Small tables with named rows and columns. After each table, cells are looked up by row and column.

sedak =
        gop   mis   rim  rekune  migo  vof  boput  fisetu  vor
dopu     96  -259  -324    -288   680  193    317     225  323
reg      65   297   219     197  -471  229   -379     351  -48
rigezu  -30   422  -760    -782  -325  312    696     575  304

reg, migo -> -471
rigezu, boput -> 696
rigezu, mis -> 422
rigezu, vor -> 304
dopu, fisetu -> 225
rigezu, rim -> -760
dopu, rekune -> -288
reg, vor -> -48
reg, boput -> -379
reg, fisetu -> 351
dopu, gop -> 96
dopu, vof -> 193
dopu, vor -> 323

bomap
         dasav  levadep   zeg  zitires   zar   gub  mosag  gugide  kofirir   lol
moveta    3351     7351  5737     7041  6635  4464   4969    4880     6476  6084
tos       5415     6040  6175     5576  5537  6225   5311    5303     5267  4336
pozepav   5545     4487  4651     6024  5345  5392   4639    5119     4887  5744
pav       3239     7344  4421     8013  4220  5560   5733    3925     4702  5679
vivobov   5548     5972  7436     2327  4717  5970   4785    2409     5650  4703
dalibu    7613     5270  7704     6374  6673  6075   6756    7151     6474  2413
makudu    6261     6581  4201     3607  1688  6176   4880    3503     3932  3357
guk       4543     5970  2660     4958  4548  5172   4222    6905     5433  5592
tid       5677     5018  4977     4716  5385  4580   5572    5259     4451  5727
ruzu      5057     5906  3828     4205  5727  4713   7625    5252     4428  5088
taz       5974     3423  5676     4050  4233  5618   4367    3825     4790  4396
bati      3958     1534  4418     5443  6236  3994   7526    1601     5445  7676
zenobif   5140     4003  7305     5435  6683  5107   5072    3454     5532  5426
kug       6287     3996  3103     5298  4864  5063   3313    9234     4686  6204

makudu, kofirir => 3932
vivobov, lol => 4703
tos, lol => 4336
vivobov, levadep => 5972
tid, levadep => 5018
makudu, lol => 3357
ruzu, gugide => 5252

ner:
cols = zilid, pama, bubas, feb, lomos, guv, gegevob, bep
potel: [152, 78, 174, 151, 152, 189, 181, 175]
tal: [218, 131, 163, 109, 126, 124, 175, 185]
tineb: [145, 76, 158, 185, 136, 172, 167, 178]
bogifin: [60, 194, 168, 29, 130, 247, 174, 233]
zozev: [254, 213, 102, 231, 129, 147, 182, 231]
gureri: [138, 160, 169, 121, 196, 201, 128, 143]

zilid of tal is 218
zilid of potel is 152
lomos of bogifin is 130
lomos of gureri is 196
zilid of tineb is 145
pama of tal is 131
bubas of zozev is 102
feb of potel is 151
pama of potel is 78
bep of tineb is 178

Table sal
fields: mit, gar, ruma, nabid, semeris, luzan, loluvel, ligigi, ratiz, miv
pepap: [-96.51, -74.84, -43.87, 27.16, 25.49, 11.51, 14.21, -66.70, -0.13, -53.56]
rep: [41.53, -58.01, -3.31, 30.53, -48.33, -41.18, -31.34, -96.33, -99.47, -35.82]
ligimo: [-77.57, -31.46, 34.49, -88.81, 52.18, -71.37, 3.17, -67.62, -72.04, -82.18]
dobi: [43.26, -19.10, 56.44, -73.43, 2.07, 43.48, 48.58, -53.03, -64.56, -98.71]
fenu: [9.68, -2.00, -33.99, 1.82, 43.36, 25.02, -79.77, -53.36, -60.37, -74.66]

dobi, loluvel: 48.58
dobi, mit: 43.26
fenu, ruma: -33.99
ligimo, luzan: -71.37
rep, luzan: -41.18
pepap, ligigi: -66.70
Row with the largest luzan: dobi

fug:
|  | lutu | rigu | teruf | ser | rafeb |
|---|---|---|---|---|---|
| guvu | 21244 | -93389 | -38595 | -49561 | 25177 |
| taz | -18772 | -42216 | -30445 | 46483 | 88574 |
| beget | -17054 | -95797 | 54582 | 18896 | 47878 |
| ribubo | 22546 | -67259 | -63878 | -33354 | 32023 |

ribubo, rigu -> -67259
ribubo, ser -> -33354
taz, teruf -> -30445
beget, rigu -> -95797
beget, lutu -> -17054
taz, rafeb -> 88574
taz, rigu -> -42216
beget, teruf -> 54582
ribubo, rafeb -> 32023
taz, lutu -> -18772
guvu, lutu -> 21244
ribubo, teruf -> -63878
guvu, teruf -> -38595
ribubo, lutu -> 22546
guvu, rafeb -> 25177
Row with the largest ser: taz

ked =
         zasase    bol    baz  datas   diso
keza      5.616  5.865  6.257  6.446  4.408
ninol     6.059  5.694  6.793  6.784  6.198
mor       5.419  5.449  6.985  6.600  5.467
tepigim   5.691  5.623  5.972  1.197  5.392
mebe      7.022  4.129  6.397  5.953  4.410
gok       5.177  5.675  3.987  6.824  5.967
dozupup   7.413  6.768  4.868  3.653  1.960
sab       6.266  5.088  6.324  6.341  5.284
gotasi    6.364  4.692  5.988  3.977  5.068
turegud   6.265  5.839  6.052  5.527  5.884
tad       5.435  5.707  5.295  6.141  5.706
zupo      5.236  4.422  8.351  7.177  5.115

keza, diso -> 4.408
gotasi, bol -> 4.692
gok, baz -> 3.987
turegud, bol -> 5.839
tad, baz -> 5.295
ninol, diso -> 6.198
keza, datas -> 6.446
sab, zasase -> 6.266
mebe, datas -> 5.953
tad, bol -> 5.707
zupo, diso -> 5.115
turegud, zasase -> 6.265
dozupup, bol -> 6.768
zupo, baz -> 8.351
mor, diso -> 5.467
zupo, datas -> 7.177
ninol, baz -> 6.793

tulamu:
fields: vezesuk, gotup, murev, sir, sovuge, bazo, mapaleg
dume: [28686, 42090, 47213, 80177, 48686, 31319, 26183]
bizifo: [62853, 71116, 26083, 21394, 17224, 72217, 23272]
bim: [69823, 27012, 16051, 18632, 36543, 46618, 79987]
pizofu: [18783, 24749, 82520, 24822, 40780, 28477, 91944]
zekatuz: [15161, 53438, 60353, 81144, 52227, 13482, 47823]
tafopaz: [84150, 57477, 42555, 72925, 90263, 82960, 51753]
govarap: [39344, 12100, 76989, 11414, 57143, 36354, 42745]
limor: [86533, 80575, 91834, 90650, 59301, 8212, 46111]
kov: [51680, 22769, 57059, 85467, 82333, 5685, 29767]
kurap: [25806, 18055, 92134, 65646, 20466, 86488, 92182]

murev of bim = 16051
sovuge of bizifo = 17224
murev of tafopaz = 42555
mapaleg of limor = 46111
bazo of kov = 5685
murev of limor = 91834
sir of govarap = 11414

Table git
	panol	sufatu	nen	gubud	zag
rimun	58	149	150	204	89
pegat	133	179	193	194	110
fug	155	192	78	112	109
nutebo	159	172	87	186	105
ketufa	122	178	184	101	148
nepokel	185	186	89	92	74

panol of nepokel = 185
nen of fug = 78
nen of nutebo = 87
sufatu of ketufa = 178
gubud of ketufa = 101
zag of pegat = 110
zag of ketufa = 148
panol of nutebo = 159
zag of fug = 109
sufatu of rimun = 149
gubud of pegat = 194

Table kat
         rakisi  bal
bubib        46  167
nas         129   77
guge        114  124
kiz          61  154
mif          85   25
rozuleb     199   39
virema       41   52
nubozu        9  147
las         124  113
von         115  130
viduro      162  117
vodon       156  241
numoda       90   90

What is the bal of virema in kat?
52
What is the bal of mif in kat?
25
What is the rakisi of nas in kat?
129
What is the rakisi of numoda in kat?
90
What is the bal of kiz in kat?
154
What is the bal of guge in kat?
124
What is the bal of las in kat?
113
What is the rakisi of guge in kat?
114
What is the rakisi of rozuleb in kat?
199
What is the rakisi of las in kat?
124
What is the bal of nubozu in kat?
147
What is the rakisi of nubozu in kat?
9
What is the bal of numoda in kat?
90
What is the bal of nas in kat?
77
What is the rakisi of mif in kat?
85

